Below are the code and all the weights of a small trained network. Each question names an input and a class and asks about switching units off, where a switched-off unit gives its printed mean instead of its output.

import numpy as np


def w(rows, s, z=0):
    codes = np.array(rows[::2]) - 128.0
    scale = np.full(codes.shape[1], s)
    scale[-1] = z or s
    return codes * scale


def f(y):
    return np.maximum(y, 0)


def log_softmax(a):
    a = a - a.max(-1, keepdims=True)
    return a - np.log(np.exp(a).sum(-1, keepdims=True))


def net(x, mask):
    res = np.array(x, float).reshape(1, 3) / 4 @ E
    y = f(res @ A[0][:, :-1].T + A[0][:, -1])
    res = res + np.where(mask, y, B[0][:, -1]) @ B[0][:, :-1]
    return log_softmax(res[-1] @ U[:, :-1].T + U[:, -1])


A, B = {}, {}
E = w([
[230,7,176],'x0',
[1,116,227],'x1',
[213,234,244],'x2',
],0.0069)
A[0] = w([
[146,150,156,253],'n1',
[101,198,124,90],'n2',
[190,203,184,83],'n3',
[95,74,66,51],'n4',
[15,82,239,104],'n5',
[116,199,125,100],'n6',
[118,94,110,94],'n7',
[83,197,90,130],'n8',
[164,58,154,91],'n9',
[117,201,86,102],'n10',
[87,179,116,105],'n11',
[206,152,93,114],'n12',
[87,157,79,107],'n13',
[144,63,134,93],'n14',
[171,188,213,76],'n15',
[126,177,93,89],'n16',
[151,42,150,139],'n17',
[199,158,4,119],'n18',
[57,29,33,115],'n19',
[197,59,218,83],'n20',
],0.016,0.011)
B[0] = w([
[254,175,97,235],'n1',
[94,118,110,173],'n2',
[70,169,159,195],'n3',
[90,165,159,171],'n4',
[117,61,188,253],'n5',
[97,125,113,172],'n6',
[107,137,136,147],'n7',
[140,119,85,201],'n8',
[106,115,98,175],'n9',
[113,115,99,177],'n10',
[117,116,104,174],'n11',
[115,90,166,177],'n12',
[121,131,98,171],'n13',
[101,129,105,164],'n14',
[71,171,159,195],'n15',
[100,111,122,153],'n16',
[140,121,87,200],'n17',
[117,74,178,208],'n18',
[134,197,134,247],'n19',
[85,113,83,204],'n20',
],0.066,0.013)
U = w([
[62,196,169,82],'0',
[51,60,24,100],'1',
[96,9,223,65],'2',
[206,136,121,254],'3',
],0.011,0.0052)

Each question gives the input, the list of numbers given to net, and the class t.
The units are the neurons (one row each of A and B). Each row of codes is followed by its name. A weight is (code - 128) times the scale printed after its matrix; where a second scale follows, it is the last column's (A, B and U).
mask holds one flag per neuron, in row order. A switched-off neuron (its flag False) gives its mean, the last column of its row in B, instead of its output. The means were averaged over made-up inputs and are rounded, as every weight is.
A unit's drop is (log p(t) with every unit on - log p(t) with that unit switched off) / (log p(t) with every unit on - log p(t) with every unit switched off).
The circuit of an input: a set's keep is (log p(t) with only the set's units on - log p(t) with every unit switched off) / (log p(t) with every unit on - log p(t) with every unit switched off). Starting from the 12 units with the biggest drops (on a tie, the unit counted first), units are removed one at a time, each time the one whose removal leaves the highest keep (on an exact tie, the one counted first), for as long as the keep stays at least 0.8.
units of the circuit, in order: the units of the circuit, biggest drop first
k most important neurons: the k neurons with the biggest drops, biggest first
drop when u is switched off: that unit's drop, to one decimal
input [8,-8,7], class 1: units of the circuit, in order	n20
input [-4,-2,-4], class 0: 2 most important neurons	n19; n1
input [-1,-5,4], class 2: 3 most important neurons	n19; n18; n12
input [-3,1,3], class 3: 2 most important neurons	n1; n20
input [1,-5,2], class 2: 3 most important neurons	n18; n12; n19
input [-8,-8,5], class 1: 2 most important neurons	n5; n10
input [-4,-8,-8], class 0: 2 most important neurons	n19; n5
input [-4,5,3], class 2: 3 most important neurons	n5; n19; n20
input [0,-5,-5], class 0: 2 most important neurons	n5; n19
input [-6,7,-2], class 2: 2 most important neurons	n5; n20
input [-7,-2,-8], class 0: 2 most important neurons	n19; n4
input [-5,-1,4], class 1: 2 most important neurons	n19; n8
input [2,3,2], class 3: 2 most important neurons	n18; n1
input [6,-7,-7], class 0: units of the circuit, in order	n19
input [7,0,4], class 1: drop when n20 is switched off	1.8
input [-4,7,-3], class 2: drop when n5 is switched off	2.3
input [-3,7,5], class 2: drop when n5 is switched off	2.9
